Read these off the matrix that follows. Counting starts at 0.
1) The entry at row 0, column 1?
2) The top-right entry?
3) The entry just right of the largest entry?
4) The entry in row 2 and column 0?
5) The bottom-left entry?
6) The entry directly above 146?
7) The entry in row 2 and column 1?
8) The bottom entry of the column that holds the largest entry?
[[116 127 154 141 139 127]
 [121 129 129 120 113 103]
 [120 118 141 115 123 136]
 [138 140 116 136 126 112]
 [130 130 128 107 135 132]
 [129 126 126 128 111 123]
 [126 137 128 132 122 103]
 [129 134 134 128 115 115]
 [131 123 125 124 117 128]
 [125 124 146 136 141 131]]
1) 127
2) 127
3) 141
4) 120
5) 125
6) 125
7) 118
8) 146

x =
[[117, 110, 118, 115, 127, 121, 132, 129, 125, 128, 122, 108],
 [117, 104, 120, 116, 123, 129, 118, 108, 118, 134, 107, 120],
 [125, 116, 127, 133, 119, 146, 119, 104, 120, 120, 113, 139],
 [131, 128, 114, 115, 109, 116, 119, 103, 116, 115, 126, 116],
 [133, 113, 123, 125, 119, 129, 124, 139, 124, 104, 129, 104],
 [137, 129, 120, 124, 120, 126, 115, 115, 120, 130, 129, 135],
 [126, 137, 112, 123, 123, 112, 130, 125, 121, 128, 136, 112],
 [117, 105, 120, 110, 133, 116, 131, 141, 123, 124, 123, 106]]
The top-left entry is 117
Report the bottom-left entry.
A: 117
Report the first entry in the row that holds the smallest entry.
A: 131
Report the entry directly below the largest entry.
A: 116
The entry just left of the smallest entry: 119
The entry directly above the smallest entry -> 104
Report the bottom-right entry.
A: 106
Report the 3rd-last entry, reading row by row.
A: 124
The fifth entry from the end, reading row by row is 141
Report the entry just left of 107.
A: 134
The last entry in the row that holds the largest entry -> 139
Report the entry just left of the largest entry.
A: 119
Report the smallest entry in the last row.
A: 105
The entry just right of the smallest entry is 116
Report the entry just left of 134.
A: 118
The second entry on the diagonal from the top-right corner -> 107
The maximum -> 146
The 3rd entry, reading row by row: 118
The fourth entry, reading row by row: 115
The first entry on the diagonal from the top-right corner -> 108
The smallest entry is 103
Report the entry just right of 105.
A: 120
The entry directly above the largest entry is 129
The fourth-last entry, reading row by row: 123
The entry directly below the smallest entry is 139
The 3rd entry on the diagonal from the top-right corner: 120
The bottom entry of the column that holds the largest entry is 116
Report the third entry on the main diagonal.
A: 127

X =
[[123 135 136 122 144 142 124 142 137 122]
 [128 121 122 132 111 133 132 120 124 135]
 [129 127 118 128 121 117 128 152 117 134]
 [131 122 108 127 145 131 115 156 106 122]
 [132 129 133 134 136 135 126 142 134 127]
 [127 121 128 131 129 130 117 129 127 123]
 [124 122 121 130 125 133 117 124 121 120]
 [128 137 140 130 140 137 125 143 143 119]
 [128 128 137 131 118 131 122 119 136 125]
 [127 143 138 130 125 132 113 129 137 114]]
Rows and columns are numbered from 0.
The bottom-right entry -> 114
The entry at row 1, column 0?
Answer: 128
The entry at row 0, column 0?
Answer: 123
The top entry of the column that holds the largest entry?
Answer: 142
The entry just left of 115?
Answer: 131
The entry in the top-right corner?
Answer: 122
The maximum?
Answer: 156
The entry directly above the smallest entry -> 117
The top entry of the column that holds the smallest entry?
Answer: 137
The entry just right of the smallest entry?
Answer: 122
The entry directly below the smallest entry: 134
The entry at row 1, column 2: 122
The entry at row 0, column 1: 135
The bottom-left entry?
Answer: 127
The entry at row 2, column 2 -> 118
The entry at row 2, column 0 is 129
The entry directly below the largest entry -> 142
The entry just right of the largest entry is 106
The entry just right of 138: 130
The entry at row 1, column 1 -> 121
The entry directly above 111?
Answer: 144
The entry in row 0 and column 2 is 136
The entry just left of the largest entry is 115
The entry just left of 138?
Answer: 143
The bottom entry of the column that holds the largest entry is 129

Questions about the grid below. Indices start at 0.
1) What is the entry at row 0, column 2?
2) What is the entry at row 0, column 0?
3) What is the entry in row 2 and column 1?
4) What is the bottom-right entry?
5) What is the entry directly below 113?
6) What is the entry directly below 124?
7) What is the entry at row 0, column 1?
8) What is the top entry of the column that holds the smallest entry?
[[137 112 132 133 143 122 143]
 [137 114 133 133 142 124 146]
 [136 108 139 139 144 130 152]
 [135 113 132 131 140 123 143]
 [135 111 136 138 143 126 147]
 [137 112 131 132 143 121 143]
 [130 127 123 119 148 134 106]
 [140 108 140 137 146 131 149]]
1) 132
2) 137
3) 108
4) 149
5) 111
6) 130
7) 112
8) 143

Questions about the matrix below. Indices start at 0.
1) Find the entry at row 0, column 1.
2) Find the entry at row 0, column 0.
3) Find the entry just left of the smallest entry.
4) Find the entry at row 1, column 0.
5) Find the entry in the bottom-right corner.
6) Find the top-right entry.
7) Find the entry directly above 157.
8) Find the entry in row 0 and column 2.
[[121 125 130 127 125 120 117]
 [134 125 129 130 119 118 132]
 [133 126 132 122 118 123 115]
 [157 129 128 123 125 140 122]
 [115 129 125 131 128 119 133]
 [133 130 132 134 128 124 117]
 [133 125 129 118 135 132 132]
 [123 122 126 136 135 128 123]
 [139 127 127 134 138 132 113]
 [126 131 127 124 141 124 124]
 [144 124 127 123 118 139 121]
 [127 124 132 129 143 127 123]
 [137 124 131 125 123 118 135]
 [134 131 132 122 122 120 125]
 [132 131 124 129 127 126 134]
 [137 130 126 129 135 126 122]]
1) 125
2) 121
3) 132
4) 134
5) 122
6) 117
7) 133
8) 130

[[133 133 135 123 132 139 135 156 135 132]
 [118 149 111 136 127 132 115 128 131 137]
 [113 109 121 125 133 109 136 124 121 130]
 [114 122 115 127 121 106 126 125 134 115]
 [118 143 108 139 130 130 114 126 137 135]
 [139 135 139 122 130 133 140 151 140 131]
 [117 125 110 137 123 117 119 123 140 112]
 [130 119 149 122 122 129 126 107 120 137]
 [119 138 106 140 130 129 113 124 139 131]
 [112 112 120 123 131 106 134 125 123 128]
 [115 106 126 129 133 117 138 120 116 132]
 [124 115 145 128 120 129 133 108 116 134]]
Give the third entry from the end, reading row by row.
A: 108
The smallest entry in the first column is 112
Give the largest entry in the first row.
A: 156
The bottom-left entry -> 124
Give the first entry, reading row by row.
A: 133
The first entry on the diagonal from the top-right corner is 132
The fourth entry, reading row by row -> 123
The second entry in reading order is 133
The second entry from the end, reading row by row: 116
The last entry, reading row by row: 134
The entry directly below the largest entry -> 128
Give the second largest entry.
A: 151
The smallest entry in the last column: 112
The 3rd entry on the main diagonal -> 121
The entry just right of the largest entry is 135
Give the second entry on the main diagonal.
A: 149
The third entry on the diagonal from the top-right corner is 124
The fifth entry, reading row by row is 132

B =
129	150	134	131	125	125	129
128	143	132	129	127	126	129
129	134	129	130	135	128	128
128	129	136	129	135	126	128
129	140	130	130	135	127	128
128	145	131	129	133	126	129
128	124	125	129	138	129	128
128	145	121	127	132	129	129
Counting starts at 0.
The entry at row 0, column 1: 150
Report the top-right entry.
A: 129
Report the entry just left of the largest entry.
A: 129
Report the entry in row 2 and column 0.
A: 129
Report the bottom-left entry.
A: 128
Report the entry directly above 136.
A: 129
Report the entry in row 1 and column 0.
A: 128
Report the bottom entry of the column that holds the largest entry.
A: 145
Report the bottom-right entry.
A: 129
The entry in row 0 and column 2 -> 134
Report the entry directly below 138.
A: 132
Report the minimum.
A: 121

Read these off the row that follows.
1) Which number is the entry at the centre?
2) Which number is the entry just right of the smallest entry?
3) Which number is the maximum?
[105 128 122 130 132 141 120 124 120 116 141 137 110 111 143]
1) 124
2) 128
3) 143

Read these off the grid that follows. Rows and columns are numbered from 0.
1) The entry at row 0, column 1?
2) The top entry of the column that holds the largest entry?
3) The largest entry?
4) The entry in row 1 and column 2?
5) The entry directly above the centre entry?
6) The bottom-left entry?
7) The top entry of the column that holds the smallest entry?
8) The entry at row 2, column 2?
[[131 127 120 128 132 123 133 131 109]
 [115 133 135 126 125 123 136 131 132]
 [130 122 127 125 127 132 129 125 123]
 [104 118 128 127 126 129 106 124 115]
 [112 132 123 129 135 135 128 127 139]]
1) 127
2) 109
3) 139
4) 135
5) 125
6) 112
7) 131
8) 127
